In the rows, zero is written as 128.
Known rows:
[104 114 120 130 118  98 106 125 101 135 139 117 124 125 118 131 180 122
 111 141 132 126 112 109 127 164 127 104 158 125 118 126  91 133 130 101
 133 133 140 140 178 136 137 168 153  65]: segri
[125 124 120 113 121 136 128 120 131 116 119 141 129 133 131 131 109 123
 134 125 143 135 127 145 130 134 117 136 110 114 132 126 137 121 121 123
 128 132 141 136 114 127 136 123 124 130]: vestalen
[153 162  85 188 210 154 171 122 237  95 105 140 131 146 103 125 100 129
 176  98 108  81 101 107 118 103 158 154 182 162 156 186 165 108 132 161
 163  98 110 178  53 178 115 120 121 148]: greski
[125 129 124 129 127 130 133 123 124 132 119 149 134 134 117 137 109 126
 124 123 125 123 105 150 128 142 107 126 133 121 144 141 141 136 136 116
 134 123 131 129 108 125 132 128 127 121]: noplir
[128 135 125 131 126 118 126 122 114 142 129 147 144 135 101 143 104 132
 117 124 100 123  92 139 128 129 104 121 146 138 139 133 144 133 134 124
 120 122  96 122 118 129 127 134 127 135]: tives
[165 138 128 167 176 144 149 111 163  90 130 105  93 109 207  88 128 169
 140 102 102 104 102 100 106 161 158  91 198 169 142 153 118 128 104 100
 145  98 144 173 117 162 136 107 123 118]: fogrum
[148 125 111 161 124  80 142  90 150 118 105 113 139 149 121 142 113 125
 122 136 152 140 118 140 127 139 113 121 104 137 105 120 148 165 143 135
 164 111 113 133 104 115  98 135 142 112]: grisubrer
[102 104 104 110 109  94  99 101  99 112 124 153 141 139 123 138 137 120
 110 128 135 151 110 111 147 155 104 125 140 111 123 100 114 109 114 102
  97 143 123 151 196 143 151 162 141 101]: dromobim
[127 128 130 138 128 130 134 130 126 136 123 136 128 127 121 135 130 130
 121 126 125 120 117 137 124 141 121 122 133 125 137 141 131 140 141 122
 139 125 135 125 120 124 125 131 131 115]: flola
[130 116 129 137 127 123 127 124 133 124 119 139 134 123 137 131 134 133
 116 123 128 136 142 107 138 127 131 134 123 120 129 117 129 125 134 131
 113 133 127 127 159 130 124 129 125 138]: brina
[129 125 139 147 132 127 134 140 131 143 129 120 122 116 125 130 156 132
 117 132 124 115 133 120 120 139 139 118 136 129 128 140 119 145 147 125
 146 125 139 118 134 122 116 134 136 108]: trivus
[127 134 125 129 124 118 126 122 113 143 128 149 144 135 101 144 104 133
 116 124 101 123  90 140 129 131 104 121 146 137 140 133 145 132 134 123
 121 122  97 120 117 129 126 133 127 134]: bebe
[141 143 114 154 162 168 161 137 225 137  92 164 137 138  77 160 115 111
 138 119 110 105 122 132 112 108 138 137 142 124 118 151 155 109 157 166
 183 122  96 121  72 139 105 133 144 149]: plozer
[131 133 139 148 133 113 128 137 120 150 139 119 132 120 111 135 146 139
 113 133 101 115 115 112 122 127 134 113 153 146 126 133 122 141 142 132
 130 122 106 112 140 127 113 138 134 123]: stetruk
[139 153 114 138 156 192 152 125 221 135  94 139 129 173  92 129 110  96
 151 122 129 131 126 127 124  80 149 145 137 127  97 121 148  87 136 177
 168 138  96 114 104 150 121 126 138 182]: bevem
[ 90 139 108  91 159  65  84 147 108  85 146 107 131 155 158 103 159  52
 166 143 134 158 170 108 169  99 114 131 157 116 110 139  76 109 102  82
 113 103 134 181 110 113 174 141 116 100]: plepi
[126 125 127 112 120 140 123 125 131 118 129 117 122 133 140 118 127 123
 139 131 147 140 147 127 131 117 138 137 109 123 115 110 124 113 111 138
 122 140 135 129 139 132 135 124 127 139]: ladus

Facts:
bekik: ψ fozor
bevem: χ zufas; ε e
bikobra: ε d
bireni: χ fesan; ε a
brina: ψ flola; ε b
brosku: ψ stibru; χ lotre; ε c
busko: ψ bekik; ε a
dagar: ψ tedel; ε a
diski: χ menor; ε d
ditra: ψ klaplis; ε f
doplepor: ψ mupin
drezal: ψ doplepor; χ klaplis; ε d
drimo: ψ raflis; ε a
driplos: χ kleklum; ε d
dromobim: χ kodral; ε b
fekis: ψ lepin
fesan: χ segri; ε d
fiflel: ψ tretrurol; χ vubar; ε f
fledrome: ε c
flegrom: ψ kleklum; ε f
flinas: ψ dode; ε a
flola: ψ dromobim; ε a
flonugra: ψ noplir; χ stonak; ε f
flovom: ψ vifu; ε c
fogrum: ψ zufas; ε a
fozor: ψ kagun; ε c
fusto: ε b
fuvul: ψ kuplor; ε c
gesik: ψ sabrok; χ lesis; ε f
gofan: χ grisubrer; ε d
grebraska: ψ mubrur; χ puvan; ε d
greski: ψ brosku; χ stuman; ε a
grisubrer: ψ flegrom; ε a
groklega: ψ menor
grosis: ψ vuza
gudo: ψ tives; χ triflisak; ε a
guful: ε a
gumil: ψ greski; ε a
kagun: ψ fusto; χ ponol; ε a
kavo: ψ vubar; χ guful; ε a
kifas: ψ fuvul; ε e
klagom: ψ kugum; χ vifu; ε d
klapir: ψ trimom; ε a
klaplis: ψ diski; χ fuvul; ε c
kleklum: χ nonis; ε c
kodral: ε f
kori: ε a
kugum: χ trugu; ε b
kuplor: ψ bikobra; χ nudren; ε c
kuplu: ε a
ladus: ε c
legrofik: ψ grisubrer; ε a
lepin: ψ guful; ε a
lesis: ψ stonak; ε c
livis: ε f
lotre: ψ plozer; χ pledro; ε e
menor: χ tomur; ε e
mubrur: ε a
mupin: ψ klapir
neskem: ε a
nonis: ψ pomo; ε e
noplir: ε a
nudren: χ plepi; ε b
pezo: ψ gesik
plaklo: ψ stustu
pledro: χ gudo; ε a
plepi: ψ groklega; χ fiflel; ε c
plife: ε a
plosem: ψ stuman
plozer: ψ fiflel; χ zogim; ε a
pomo: ψ flovom; ε e
ponol: ψ plife; χ fledrome; ε a
puvan: χ tronis; ε e
raflis: χ sabrok; ε e
sabrok: χ stustu; ε a
sastol: ψ brina
sebatur: ψ klagom
segri: ψ dagar; ε a
skagi: χ gesik; ε c
skido: ε d
skovisim: ε b
stetruk: ψ lakel
stibru: ψ trugu; ε c
stistefon: ψ fesan; ε d
stonak: ψ bebe; χ kagun; ε b
studrim: χ drezal; ε b
stuman: ψ drezal; χ trimom; ε c
stustu: ψ drimo; χ driplos; ε b
tedel: χ grebraska; ε c
tomur: ψ kavo; ε a
trastifin: ψ neskem
triflisak: ε d
trimom: ψ kori; χ gumil; ε c
trivus: ψ lotre; ε a
tronis: ε e
trugra: ψ skovisim; ε f
trugu: ψ plepi; χ busko; ε b
trustu: ψ nonis; ε c
vadrer: ψ vestalen; ε a
vestalen: ε f
vifu: χ dromobim; ε b
vubar: ε c
zogim: χ brosku; ε e
zufas: ψ gumil; χ kugum; ε a

Rows:
No name comes twice in this set of rows, the named rows included.
[115 133 198 118 110 178 135 179  34 150 162 123 106  79 167  96 129 152
 109 109 117 102 142 145 124 141 118 134 131 116 193 178 127 160 136  71
  96 134 186 102 144 105 148  89  94 125]  pledro
[181 137  98 185 167  92 156  62 181  68 108  98 111 140 196 100  87 162
 145 107 134 127  88 117 114 159 134  99 163 178 121 134 151 150 102 113
 162  87 119 187  91 156 113 109 130 119]  zufas
[146 134 110 145 118 104 132  80 146 115 106  89 131 183 134 112 108 111
 135 139 173 166 123 134 139 114 124 127  98 140  82  89 144 142 121 146
 148 127 112 126 137 124 113 126 137 144]  zogim
[ 99 150 240 103  81 233 139 178   4 135 162  91  90  90 169  60 114 128
 114  93 154 120 170 135 128  95 112 162 114 109 163 166 144 145 114  49
 101 170 174  92 207 115 158  77  96 149]  nonis
[101 112 109  94 104 111  94 109 101 113 137 117 123 139 131 120 154 112
 129 141 155 153 127 117 136 143 126 123 127 117 102  92  96 101  96 114
 110 151 134 147 186 145 152 159 147  95]  klaplis
[119  99 119 100 104 166 110 133 150 162 101 151 133 109 107 149 122 115
 119 123 129 100  84 163 143 139  92 155 123 129 139 111 150 167 138 105
 155 140 117 107 135 114 106 138 140 132]  kori
[128 118 121 127 123 125 127 114 128 120 113 157 141 134 129 138 108 130
 118 119 128 142 129 125 140 131 114 141 119 114 136 115 141 120 129 127
 108 134 123 131 151 130 132 126 122 145]  fusto
[124 110 130  97 121 137 107 155  79 152 157 132 116 114 172 110 152 156
 123 140 117 127 129 145 132 166 144 112 119 115 173 121  91 127 124 128
  72 128 199 114 134 112 157 114 102 130]  fiflel
[128 123 134 120 121 139 123 132 133 125 134 102 115 123 144 115 152 127
 134 136 148 137 159 113 126 116 153 131 109 126 106 107 111 117 118 144
 127 142 140 122 154 129 126 128 132 132]  trustu
[104 104 111 119 111  93  98 111 102 117 128 137 135 131 129 133 159 121
 108 134 134 147 125  97 144 154 119 121 143 116 116 100 101 114 119 106
 102 143 128 147 208 142 143 165 144  94]  stustu
[150 117 109 136 118  67 132 100 159  96 126  92 130 113 135 146 130 137
 142 145 162 140 161 123 117 121 140 131  76 142  82 102 133 148 116 157
 159 118 104 144  96 118  90 131 144 108]  grebraska

Now the same things, written a new way:
Known rows:
[112 140 129 123  82  97 125 126 139  75  99 160 143 159  47 122 202 149
 135 152 117 146 149 170 174 157 117 103 149 166]: flonugra
[118 120 152 100 130 139  89 148 132  67 105 120 134 154  92  99 133 107
 150 153 134 127 101 126 106 143 103 104 149 157]: gesik
[129 158 119 126 110  79 191 120 163  68 127 162 144 137  40 130 181 155
 130 145  90 104 141 149 176 134 143 109 129 140]: skagi
[126 123 108 145 116 156 102 164 132 156 132 118 110 163 112 135 142 106
 143 160 138 121 139 142 124 133 127 123 122 110]: pezo
[189  82  87 129 109  77 143 126 170  72  55 163  98 107  79 205 129 188
  39 174 112  66 145 125 212 246 121  73 163 233]: plozer
[158  74 128 182 156 149  55 110 149 165 100 125  42 122 229 145  71 120
  47 169 153 126 180 104 164 183 106 173 120 187]: fiflel
[114 157 112 141 123 154  78 157 135 160 147 124 125 152 104 147 179  93
 132 157 131 143 124 104 123 135 125 117 107  84]: groklega
[111 119 146  66 154  93 142 137 160  75 125 118 131 111  89 128 133 120
 130 122 115 135  98 105  75 121 107  81 124 128]: menor
[115 125 116 135 125 144 110 163 161 148 140 129 106 168 119 121 149 104
 134 155 128 121 148 151 120 105 126 119 113 100]: gebes
[136 131 133 118 129 111 147 115 117 121 124 128 134 100 136 136 114 145
 120 109 123 130 114 119 127 131 131 129 141 138]: lepin
[114 115 131 159 150 117 118 139 147 209 157 117  60 117 190 133 103  97
 118 133 139 176 169 131  99 100 125 169 103  99]: driplos
[107 107 120 145 158 147 126 120 119 176 129 149 122  84 218 115  64 121
 128  95 106 115 180  88 172  77 162 199  88  59]: kleklum
[136 151 109 138  98  92 189 123 132  75 117 151 145 134  33 144 170 156
 138 151  99  98 132 144 181 164 141 112 143 153]: kuplor
[118 141 169 100 138 140  87 130 157  38 110 135 142 165 106  65 135 107
 138 150 120 117 103 126 124 116 108 116 148 157]: nudren
[139 202 116 164 151 170 111  79 100 166 176 107 178 118 142 163 171 111
  91 116 139 125  46  35 108 156 110 115 102 107]: brosku
[123 104 123 113 126 114 149 117 106 137 121 116 124 100 123 153 120 144
 128 113 135 138 127 122 111 148 119 117 129 139]: kifas
[137 130 134 118 129 111 148 115 118 120 124 127 134  99 136 137 111 145
 120 110 123 131 114 119 127 132 133 128 141 139]: dagar

Rows:
No name comes twice in this set of rows, the named rows included.
[156 110 121 125 132 116 136 118 125 121 106 130 121  98 144 157  97 149
  94 124 128 109 117 109 143 164 128 120 145 161]  trivus
[113 111 147 141 159 101 144  97 131 181 157 111  72  83 200 134  93 122
 106 107 131 178 164 113 100 106 123 175 102 116]  tronis
[143 134 133 188 151 144 143 100  96 176 157 103  85  98 185 134  71 113
 125 134 131 132 143  93 138 137 141 204 118 126]  fuvul
[117 118 136 137 116 146  96 122 114 122 109 131 128 148 134 110 134 124
 132 137 141 138 133 138 136 138 110 134 141 152]  flegrom
[121 198 120 148 143 142 106 103 100 137 153 127 168  97 100 166 174 107
 113 129 111 144  81  22 144 166 128 129 106  91]  stibru
[131 118 129 118 152 126 157  92 141 157 156 109 136 130 171 131 129 148
  93  92 152 127 105 141  68 101 102  95 105 138]  puvan
[168  53 110 165 163 123 110 107 131 184 106 108  37  75 214 192  49 138
  44 149 148 121 170  87 140 203 112 158 116 184]  lotre
[115 125 140 130 122 141  94 121 122 119 114 134 131 147 136 107 141 124
 129 133 138 144 137 140 135 130 113 131 132 142]  trugra
[137 136 151 154 149 113 138  94 111 172 152 113  85  77 202 132  78 124
 107 107 129 169 144 102 122 118 135 190 127 128]  ponol
[134 148 123 108  90  68 180 118 133  77 109 155 145 114  48 152 172 169
 126 128 102 131 127 151 167 160 136 101 159 163]  kavo

Now the same things, written a new way:
Known rows:
[156 144 105  89 112 122 146 120 109 108 117 125 124 134 142 109 132 100
 112 104 137 104 121 127 134 122 114 130 110 178 132 142 124 127 152 129
 120 126 157 157 122 136 105]: fekis
[108  72 143 133 146 113 188 189 168 125 155 129  84 106  94  89 135 100
 107 206 115  99  35  85  98 122 104 134 147  81 162 129 133 104 103 137
 156 140 123  79 112 107 140]: tedel
[118 109 115 128 140 131 120  92 143 129 126 134 129 123 150 144 121 114
 137 147 120 158 134 153 142 108 101 115 130 143 158 135 139 124 123 128
 137 114 101 135 133 112 158]: mubrur
[118 142 154 117 130 130  99 109 133 144 133 125 149 128 136 142 127 162
 137 109 136 143 150 145 134 121 153 134 123 138 116 115 113 141 123 133
 119 131 110 123 131 147 130]: pledro
[111 144 148 128 138 152  88 160 129 148 119 119 152 159 112 154 126 166
 156  99 145 134 159 147 132 146 139 128 123 106  99 104 128 134 134 101
 116 148 121 141 135 122  83]: trugu
[150 129  95 144  94 121  89 128  89 133 122 100 131 103 132 123 131 133
 134  74 112 128 139 107 127 131 115 128 127 137  92 137 132 142 104 122
  96 113 156 179  97 117 112]: trugra
[107  91 150  91 121 107 197  95 150  86 155 144 119 102 134  77 121  80
  83 199 129  97  64 110 140  83 163 146 114 125 152 142 129 104 104 187
 158 110 132  80 118 130 155]: plozer
[143 152 106 100 108 134 150  86 112  86 110 144 128 116 150 108 121 102
 106 126 135 109 145 135 155 122 146 131 115 164 127 148 118 124 151 155
 135 111 148 141 145 162 139]: trivus
[141 162 141 170 122 147  61 112 134 175 141 102 168 119 131 188 132 197
 150  61 127 174 188 150 117 153 153 126 123 131  95 124 107 156 149  99
  93 163 110 142 134 149 116]: nonis
[102 112 143 140 127 132 162 134 137  96 136 146 117 124 112  96 121 113
 112 180 134 111  96 109 138 126 162 132 136  87 132 132 127 103 119 160
 147 113 133  88 134 136 133]: stonak
[118 120 127 133 131 150 140 119 140 118 114 158 120 129 128 128 118 109
 142 168 104 145 145 157 126 131 124 110 128 116 145 139 133 125 131 129
 145 115 113 108 157 136 134]: bebe
[133 129 114 119 124 133 136 123 123 117 121 131 125 122 135 123 129 110
 133 121 121 131 140 140 128 135 105 115 128 139 135 137 130 127 128 129
 133 116 126 135 130 124 132]: gebes
[116 109 128 131 128 129 151 180 134 126 135 123 132 136  94 111 122 125
 128 128 145  97  91 105 107 148 122 136 138  87 123 120 149 106 127 109
 124 145 144 120 114  94  87]: brosku
[123  76 185  62 133 117 157 112 178 127 144 129 113  97 135 110 135  99
  92 193 123 125  64 125 134 108 119 151 106 154 176 130 132 128 109 151
 149 135 108  92 122 118 147]: sabrok
[130 113 161 118 120 113 137 161 127 132 145 110 117  98 108 118 135 140
 102 136 120 129  91 114 118 128 130 143 128 121 132 125 112 142 116 132
 132 140 137 113 112 145 122]: stustu
[130 132 110 130 133 129 135 111 110 130 134 125 132 121 139 122 131 103
 133 112 112 145 131 148 121 110 118 119 114 132 113 134 129 135 115 131
 124 108 125 146 111 131 135]: klapir
[140 134 104 126 139 124 139 136 105 129 125 123 123 125 128 120 128 124
 132 117 114 140 127 138 122 123 105 121 123 132 108 135 125 131 121 122
 132 118 124 143 111 138 124]: doplepor

Rows:
No name comes twice in this set of rows, the named rows included.
[124 163 148 117 136 153  69 124 129 159 124 123 175 166 137 176 129 181
 167  57 147 152 186 172 133 145 148 131 114 134  96 109 131 155 135  97
 102 145 107 144 150 128  96]  gumil
[132 176 141 178 168 144  96 180 136 174 126 123 132 184 107 198 138 209
 161 111 130 158 177 149 104 186 120 109 161  98 134 102 107 134 164  89
 138 170  90  97 175 158 138]  vubar
[121  51 163 113 124 106 176 111 170 133 182 116 107  62 117  96 137  86
  94 200 105 134  40 100 102  83 111 139 114 118 163 134 122 118 101 150
 140 143 122 101  88 109 146]  raflis
[124 116 137 111 142 154 151 127 147 113 122 153 109 138 129 126 131 106
 130 177 108 134 120 154 136 138 117 114 119 140 167 138 132 124 137 131
 160 120 113  96 153 151 144]  tretrurol
[112 128 132 140 129 140 124 166 136 142 130 127 132 141  98 129 127 144
 142 125 143 106 114 114 108 156 120 133 141  90 121 107 139 118 137  97
 125 153 138 119 139 104  85]  plepi
[151 182 146 107 147 118  93 105 115 158 129 116 155 168 148 189 137 184
 133  83 157 157 172 165 133 137 136 127 128 175 131 109 113 149 166 114
 128 154  92 121 151 166 145]  grisubrer
[128 159 130 164 145 137 135 174 123 155 137 118 123 146  94 143 130 165
 144 111 130 130 135 121 104 169 122 122 143  94 101 108 118 123 152  99
 133 152 125 112 147 151 112]  trimom
[119  81 123  94 109 104 142 111 121 102 127 111 146 118 137  73 108  77
 116 140 159  74  78  81 139  95 152 156 132 123 139 128 150 103  83 146
 104 118 162 155  84  44  89]  flonugra

The same things again, as new rows of numbers:
Known rows:
[170 117 146 119 130 136 124 120 143 138 122 127 150 128 133 128 132 113
 119 158 136 157 154 131 129 115 126 143]: legrofik
[123 139 118 115 132 113 119 127 145 129 109 120 129 100 153 127 135 108
 116 163 132 194 116 132 107 116 130 128]: guful
[125 217 108 138 122 151 154 110 138 183  77 151 162 110 135 119 149 164
 124 165 140 111 116 122  91 129 117 101]: flovom
[158 123 138 135 138 136 119 107 147 133  91 134 140 132 132 130 130 134
 121 136 138 122 165 139 131 120 133 138]: sastol
[104 139 142 130 130 109 104 121 156 130  93 136 139 110 153 122 133 119
 117 130 133 153 160 132 118 128 132 148]: nudren
[ 87 127 137 137 106 166 133 103 127 147  70 131 108 127 147 124 143 146
 120 150 131 126  76 138 135 117 112 103]: trimom
[157 125 139 135 135 134 122 112 145 145  94 142 144 138 135 129 133 130
 120 137 137 113 156 142 128 123 130 130]: grosis
[111 128 133 131 129 127 111 119 158 104  86 150 122 117 127 134 136 145
 118 145 139 155 126 128  91 116 134 144]: dromobim
[153 124 139 134 136 131 122 109 147 147  98 136 146 139 135 126 134 129
 119 135 137 117 160 143 134 122 128 135]: trastifin
[115 172 148 112 137 139 121 128 154 150 118 105 141 123 169 107 138  43
 117 129 146 182 159 130 131 133 127  60]: greski
[123 157 118 114 140 100 110 128 143 143 114 101 139  94 174 115 128  87
 116 152 131 204 161 133 135 128 134 134]: kavo
[126 166 114 108 138 106 130 118 139 160  99 102 138  86 176 119 133  89
 115 148 126 194 148 127 138 126 133 114]: gofan
[114 168 135 132 125 168 150 112 144 143  72 141 103 155 135 121 150 103
 120 122 157 120 107 123 107 110 122  28]: plepi
[126 125 148 135 129 131 110 114 157 109  95 146 134 121 128 136 136 138
 121 137 136 145 154 130 106 118 132 157]: stustu
[115 170 147 136 125 175 155 111 143 148  76 138 116 168 133 123 151  96
 122 121 158 112 127 122 116 113 122  29]: brosku
[120 135 115 114 131 116 117 126 144 134 108 118 137 108 151 124 136 106
 115 159 131 191 123 132 106 119 129 128]: sabrok
[143  94 143 123 113 161 145 122 145 135 127 153 151 160  87 153 149 142
 116 167 143 111  86 142  87  92 114 135]: pledro

Rows:
No name comes twice in this set of rows, the named rows included.
[173  84 146 126  97 202 180 109 139 141 120 180 147 188  46 175 163 173
 118 173 150  59  36 139  72  71 107 119]  triflisak
[169  80 160 127 105 180 154 118 143 132 132 161 154 187  64 164 150 153
 118 168 149  74  94 142  88  85 111 148]  gudo
[126 156 105 112 133 122 138 121 138 150  97 120 127  97 155 127 139 111
 116 154 130 182 108 126 114 111 131 108]  fesan
[166 138 134 112 126 140 143 115 138 164 114 129 148 120 138 128 136 113
 118 151 134 139 146 129 134 110 123 113]  stistefon
[ 81 146 139 135 115 146 127 105 127 159  75 117 117 116 169 114 137 129
 121 141 129 134 117 134 161 125 116 110]  stuman
[122 100 160 134 120 150 114 102 140 153  96 132 145 135 143 127 133 128
 119 134 126 106 144 154 158 130 119 141]  plosem
[132 141 138 127 135 160 127 114 160 134  85 145 121 144 131 122 144 102
 116 122 147 127 120 140 100 123 128  53]  groklega
[ 84 165 144 102 120 132 120 135 165 124 100 135 117 106 155 116 145  76
 117 137 143 189 113 115  84 114 120  78]  menor
[150 126 129 118 116 151 156 114 139 151 112 142 143 139 111 146 148 132
 117 158 137 128  97 135 102  99 121 109]  driplos

